Below are the code and all the weights of a small trained network. Each question names an input and a class and asks about switching units off, where a switched-off unit gives its printed mean instead of its output.

import numpy as np


def w(rows, s, z=0):
    codes = np.array(rows[::2]) - 128.0
    scale = np.full(codes.shape[1], s)
    scale[-1] = z or s
    return codes * scale


def norm(h):
    return h / np.sqrt((h * h).mean(-1, keepdims=True) + 1e-5)


def f(y):
    return y / 2 * (1 + np.tanh(0.7978845608 * (y + 0.044715 * y**3)))


def log_softmax(a):
    a = a - a.max(-1, keepdims=True)
    return a - np.log(np.exp(a).sum(-1, keepdims=True))


def net(x, mask):
    res = np.array(x, float).reshape(1, 3) / 4 @ E
    u = 0
    for l in range(3):
        y = f(norm(res) @ A[l][:, :-1].T + A[l][:, -1])
        res = res + np.where(mask[u : u + 3], y, B[l][:, -1]) @ B[l][:, :-1]
        u += 3
    return log_softmax(norm(res)[-1] @ U[:, :-1].T + U[:, -1])


A, B = {}, {}
E = w([
[68,158,114],'x0',
[128,130,127],'x1',
[171,187,9],'x2',
],0.011)
A[0] = w([
[211,40,153,183],'0.n0',
[48,165,139,124],'0.n1',
[8,162,96,2],'0.n2',
],0.014,0.0047)
B[0] = w([
[150,170,201,254],'0.n0',
[208,183,144,198],'0.n1',
[255,101,230,197],'0.n2',
],0.018,0.0054)
A[1] = w([
[126,34,180,254],'1.n0',
[73,215,173,79],'1.n1',
[75,6,173,166],'1.n2',
],0.018,0.0056)
B[1] = w([
[152,132,9,254],'1.n0',
[13,213,101,184],'1.n1',
[215,45,76,164],'1.n2',
],0.014,0.0062)
A[2] = w([
[194,63,146,33],'2.n0',
[121,113,179,4],'2.n1',
[127,62,4,67],'2.n2',
],0.011,0.0035)
B[2] = w([
[54,254,99,167],'2.n0',
[233,132,115,92],'2.n1',
[42,185,146,254],'2.n2',
],0.0088,0.0034)
U = w([
[155,100,6,164],'0',
[175,163,212,144],'1',
[127,155,138,249],'2',
[110,153,160,172],'3',
[99,47,177,48],'4',
[100,46,171,34],'5',
[98,87,172,25],'6',
[94,37,172,29],'7',
],0.024,0.014)

Each question gives the input, the list of numbers given to net, and the class t.
The units are the neurons (one row each of A and B). Each row of codes is followed by its name. A weight is (code - 128) times the scale printed after its matrix; where a second scale follows, it is the last column's (A, B and U).
mask holds one flag per neuron, layer by layer. A switched-off neuron (its flag False) gives its mean, the last column of its row in B, instead of its output. The means were averaged over made-up inputs and are rounded, as every weight is.
A unit's drop is (log p(t) with every unit on - log p(t) with that unit switched off) / (log p(t) with every unit on - log p(t) with every unit switched off).
The circuit of an input: a set's keep is (log p(t) with only the set's units on - log p(t) with every unit switched off) / (log p(t) with every unit on - log p(t) with every unit switched off). Starting from all 9 units, units are removed one at a time, each time the one whose removal leaves the highest keep (on an exact tie, the one counted first), for as long as the keep stays at least 0.8.
circuit, biggest first: the units of the circuit, biggest drop first
unit that matters most: the unit with the biggest drop
top k neurons: the k neurons with the biggest drops, biggest first
top k neurons in layer l: the k neurons of layer l with the biggest drops, biggest first
drop of u: that unit's drop, to one decimal
input [-4,1,-6], class 0: top 2 neurons : 1.n0; 0.n1
input [2,-6,-4], class 2: top 2 neurons : 0.n1; 0.n2
input [-1,-6,-3], class 2: unit that matters most : 0.n0
input [0,3,-1], class 3: top 2 neurons in layer 1 : 1.n1; 1.n0
input [8,7,0], class 1: top 2 neurons : 0.n2; 0.n1
input [-3,-6,-8], class 0: top 2 neurons : 1.n0; 1.n2
input [-5,-4,4], class 1: top 2 neurons : 1.n0; 0.n0
input [-1,3,-2], class 3: top 2 neurons : 0.n0; 0.n2
input [-8,-8,4], class 1: top 2 neurons : 0.n0; 1.n0
input [-2,-7,-5], class 2: circuit, biggest first : 1.n1; 0.n2
input [-6,-7,-5], class 2: top 4 neurons : 0.n0; 1.n0; 0.n1; 1.n2
input [-5,7,-6], class 2: top 2 neurons in layer 0 : 0.n0; 0.n1
input [-6,-2,-7], class 0: top 2 neurons in layer 0 : 0.n1; 0.n2
input [-4,-3,-8], class 0: top 2 neurons : 1.n0; 1.n2
input [-6,3,-6], class 0: top 2 neurons in layer 0 : 0.n1; 0.n2
input [-3,-2,0], class 3: top 3 neurons : 0.n0; 1.n1; 0.n2
input [7,-2,0], class 1: top 2 neurons : 0.n2; 0.n1
input [-6,-2,5], class 1: unit that matters most : 1.n0
input [-3,-3,-1], class 3: top 2 neurons in layer 1 : 1.n1; 1.n2
input [5,4,4], class 1: circuit, biggest first : 1.n0; 0.n2
input [-2,3,-3], class 3: top 3 neurons : 0.n0; 0.n2; 1.n1
input [5,-5,0], class 1: top 2 neurons in layer 0 : 0.n1; 0.n2
input [7,2,2], class 1: top neuron in layer 0 : 0.n2
input [-2,-1,-7], class 0: top 3 neurons : 1.n0; 1.n2; 0.n1
input [6,-6,2], class 1: drop of 0.n2 : 0.2
input [0,4,-8], class 0: drop of 1.n1 : 0.0
input [-3,6,-8], class 0: drop of 1.n2 : 0.2
input [6,4,3], class 1: drop of 1.n0 : 0.1
